Below are the code and all the weights of a small trained network. Each question names an input and a class and asks about switching units off, where a switched-off unit gives its printed mean instead of its output.

import numpy as np


def w(rows, s, z=0):
    codes = np.array(rows[::2]) - 128.0
    scale = np.full(codes.shape[1], s)
    scale[-1] = z or s
    return codes * scale


def f(y):
    return y / 2 * (1 + np.tanh(0.7978845608 * (y + 0.044715 * y**3)))


def log_softmax(a):
    a = a - a.max(-1, keepdims=True)
    return a - np.log(np.exp(a).sum(-1, keepdims=True))


def net(x, mask):
    res = np.array(x, float).reshape(1, 8) / 4 @ E
    y = f(res @ A[0][:, :-1].T + A[0][:, -1])
    res = res + np.where(mask, y, B[0][:, -1]) @ B[0][:, :-1]
    return log_softmax(res[-1] @ U[:, :-1].T + U[:, -1])


A, B = {}, {}
E = w([
[235,191,53,183],'x0',
[107,145,134,253],'x1',
[109,68,16,136],'x2',
[150,214,156,87],'x3',
[80,218,203,221],'x4',
[179,149,143,171],'x5',
[149,154,2,122],'x6',
[84,194,125,121],'x7',
],0.0076)
A[0] = w([
[170,177,162,99,154],'N1',
[50,130,122,139,187],'N2',
[68,85,77,167,124],'N3',
[120,130,122,132,68],'N4',
[117,91,86,138,150],'N5',
[8,147,121,167,130],'N6',
[172,99,163,104,195],'N7',
[149,141,160,171,71],'N8',
[184,114,127,142,3],'N9',
[110,132,82,103,54],'N10',
[169,157,103,154,82],'N11',
[157,130,122,154,32],'N12',
[96,157,137,146,234],'N13',
[195,152,98,176,253],'N14',
[96,166,169,101,173],'N15',
[125,173,173,111,105],'N16',
[142,119,174,117,203],'N17',
[99,136,75,104,40],'N18',
[116,175,101,91,196],'N19',
[141,98,157,127,64],'N20',
[149,100,161,124,175],'N21',
[158,126,58,79,112],'N22',
],0.016,0.0056)
B[0] = w([
[222,176,90,105,188],'N1',
[211,158,138,185,202],'N2',
[160,223,97,119,210],'N3',
[103,136,132,136,119],'N4',
[215,129,106,109,187],'N5',
[144,161,133,198,236],'N6',
[150,139,180,60,182],'N7',
[116,122,46,144,169],'N8',
[106,108,165,181,134],'N9',
[95,151,74,112,155],'N10',
[112,64,68,214,171],'N11',
[66,57,114,141,133],'N12',
[185,186,110,167,207],'N13',
[202,80,116,201,244],'N14',
[133,185,190,91,206],'N15',
[128,195,135,109,186],'N16',
[149,123,152,100,191],'N17',
[98,82,99,95,158],'N18',
[163,142,103,94,180],'N19',
[95,113,173,86,140],'N20',
[133,119,190,104,169],'N21',
[127,132,2,106,211],'N22',
],0.0081,0.011)
U = w([
[150,105,58,38,175],'0',
[220,190,171,164,210],'1',
[6,69,91,155,43],'2',
[180,95,43,171,198],'3',
[139,32,214,108,70],'4',
[47,92,101,158,3],'5',
],0.011,0.0064)

Each question gives the input, the list of numbers given to net, and the class t.
The units are the neurons (one row each of A and B). Each row of codes is followed by its name. A weight is (code - 128) times the scale printed after its matrix; where a second scale follows, it is the last column's (A, B and U).
mask holds one flag per neuron, in row order. A switched-off neuron (its flag False) gives its mean, the last column of its row in B, instead of its output. The means were averaged over made-up inputs and are rounded, as every weight is.
A unit's drop is (log p(t) with every unit on - log p(t) with that unit switched off) / (log p(t) with every unit on - log p(t) with every unit switched off).
The circuit of an input: a set's keep is (log p(t) with only the set's units on - log p(t) with every unit switched off) / (log p(t) with every unit on - log p(t) with every unit switched off). Starting from the 12 units with the biggest drops (on a tie, the unit counted first), units are removed one at a time, each time the one whose removal leaves the highest keep (on an exact tie, the one counted first), for as long as the keep stays at least 0.8.
units of the circuit, in order: the units of the circuit, biggest drop first
unit that matters most: the unit with the biggest drop
top k neurons: the k neurons with the biggest drops, biggest first
drop when u is switched off: that unit's drop, to one decimal
input [7,2,-7,7,-2,-4,5,1], class 3: unit that matters most -> N11
input [0,-3,4,-4,-2,-8,-8,8], class 1: units of the circuit, in order -> (N2; N22)
input [2,4,-3,7,1,5,6,3], class 3: units of the circuit, in order -> (N11; N14)
input [5,-7,-1,-8,-7,1,3,7], class 0: top 2 neurons -> (N6; N2)
input [-8,-1,6,-7,-4,1,-2,-4], class 0: top 2 neurons -> (N14; N3)
input [4,-5,-7,-3,1,-8,6,-6], class 0: top 2 neurons -> (N6; N2)
input [-2,-6,2,1,4,1,4,1], class 0: top 2 neurons -> (N14; N6)
input [5,-5,-6,0,-5,-2,-3,-2], class 0: top 4 neurons -> (N6; N2; N13; N22)
input [-7,-2,6,-2,-5,3,-8,-3], class 4: drop when N22 is switched off -> 0.1
input [5,-2,-1,0,-6,-8,2,-8], class 0: drop when N12 is switched off -> 0.0
input [-1,2,2,6,-1,-4,1,-8], class 0: drop when N6 is switched off -> 0.3
